Below are the code and all the weights of a small trained network. Each question names an input and a class and asks about switching units off, where a switched-off unit gives its printed mean instead of its output.

import numpy as np


def w(rows, s, z=0):
    codes = np.array(rows[::2]) - 128.0
    scale = np.full(codes.shape[1], s)
    scale[-1] = z or s
    return codes * scale


def f(y):
    return np.maximum(y, 0)


def log_softmax(a):
    a = a - a.max(-1, keepdims=True)
    return a - np.log(np.exp(a).sum(-1, keepdims=True))


def net(x, mask):
    res = np.array(x, float).reshape(1, 8) / 4 @ E
    y = f(res @ A[0][:, :-1].T + A[0][:, -1])
    res = res + np.where(mask, y, B[0][:, -1]) @ B[0][:, :-1]
    return log_softmax(res[-1] @ U[:, :-1].T + U[:, -1])


A, B = {}, {}
E = w([
[136,135,1,143,105],'x0',
[144,184,187,90,118],'x1',
[163,181,152,169,204],'x2',
[145,199,110,115,123],'x3',
[225,104,155,119,122],'x4',
[168,121,108,147,122],'x5',
[106,106,152,78,175],'x6',
[118,151,136,123,183],'x7',
],0.0094)
A[0] = w([
[88,184,137,139,185,118],'N1',
[28,194,20,92,110,161],'N2',
[165,62,91,102,196,101],'N3',
[113,190,185,104,54,175],'N4',
[145,119,173,61,144,254],'N5',
[179,215,154,207,152,226],'N6',
[139,103,108,251,112,159],'N7',
],0.017,0.0042)
B[0] = w([
[115,154,112,128,160,200],'N1',
[95,141,2,73,127,252],'N2',
[34,164,136,154,108,191],'N3',
[155,72,159,171,133,208],'N4',
[170,162,104,81,116,234],'N5',
[116,212,106,177,86,251],'N6',
[178,63,98,148,96,206],'N7',
],0.025,0.012)
U = w([
[107,160,149,206,89,23],'0',
[163,77,216,87,103,61],'1',
[89,92,71,94,77,185],'2',
[97,123,123,164,125,84],'3',
[148,98,127,107,188,7],'4',
[74,190,174,128,112,54],'5',
[177,191,147,132,65,253],'6',
[104,219,137,147,246,185],'7',
],0.011,0.0049)

Each question gives the input, the list of numbers given to net, and the class t.
The units are the neurons (one row each of A and B). Each row of codes is followed by its name. A weight is (code - 128) times the scale printed after its matrix; where a second scale follows, it is the last column's (A, B and U).
mask holds one flag per neuron, in row order. A switched-off neuron (its flag False) gives its mean, the last column of its row in B, instead of its output. The means were averaged over made-up inputs and are rounded, as every weight is.
A unit's drop is (log p(t) with every unit on - log p(t) with that unit switched off) / (log p(t) with every unit on - log p(t) with every unit switched off).
The circuit of an input: a set's keep is (log p(t) with only the set's units on - log p(t) with every unit switched off) / (log p(t) with every unit on - log p(t) with every unit switched off). Starting from all 7 units, units are removed one at a time, each time the one whose removal leaves the highest keep (on an exact tie, the one counted first), for as long as the keep stays at least 0.8.
units of the circuit, in order: the units of the circuit, biggest drop first
most important unit: the unit with the biggest drop
k most important neurons: the k neurons with the biggest drops, biggest first
drop when u is switched off: that unit's drop, to one decimal
input [2,4,8,-6,1,-5,6,-2], class 7: 2 most important neurons : N7; N1
input [-5,8,5,8,-1,-4,-4,-4], class 0: units of the circuit, in order : N4
input [-2,-5,7,-8,2,-3,-4,2], class 0: units of the circuit, in order : N2; N5
input [7,-1,4,6,4,-3,4,0], class 7: 2 most important neurons : N7; N6
input [-2,1,4,-4,-4,8,-7,6], class 0: units of the circuit, in order : N5; N6
input [-4,2,-6,1,4,-7,7,-3], class 1: 2 most important neurons : N6; N2
input [-2,-2,-2,-1,7,-3,5,-2], class 6: 3 most important neurons : N2; N5; N1
input [-6,2,2,4,-3,-4,-8,7], class 0: 3 most important neurons : N6; N4; N2
input [7,2,-3,1,7,6,5,6], class 5: 3 most important neurons : N2; N3; N7
input [0,4,3,-6,-6,-4,3,-4], class 7: 3 most important neurons : N7; N1; N2
input [-6,1,-3,-6,4,-2,6,8], class 5: 3 most important neurons : N3; N2; N7
input [-8,8,-2,-1,-1,2,3,-3], class 1: units of the circuit, in order : N4; N6
input [-7,-4,2,-3,-8,-7,-3,0], class 7: 2 most important neurons : N1; N7
input [1,1,3,-1,-1,-6,4,-1], class 7: 3 most important neurons : N7; N2; N1
input [4,1,7,-2,0,-5,-1,1], class 0: units of the circuit, in order : N6
input [7,-1,7,-6,4,5,3,-1], class 0: units of the circuit, in order : N2; N3
input [-8,2,-6,1,-1,2,8,-1], class 1: drop when N7 is switched off : 0.0
input [6,5,7,0,-2,-2,7,-7], class 7: drop when N7 is switched off : 0.9
input [-4,2,-1,4,-2,4,4,-2], class 6: drop when N7 is switched off : 0.1
input [-6,7,5,7,-4,2,-7,-6], class 0: most important unit : N4
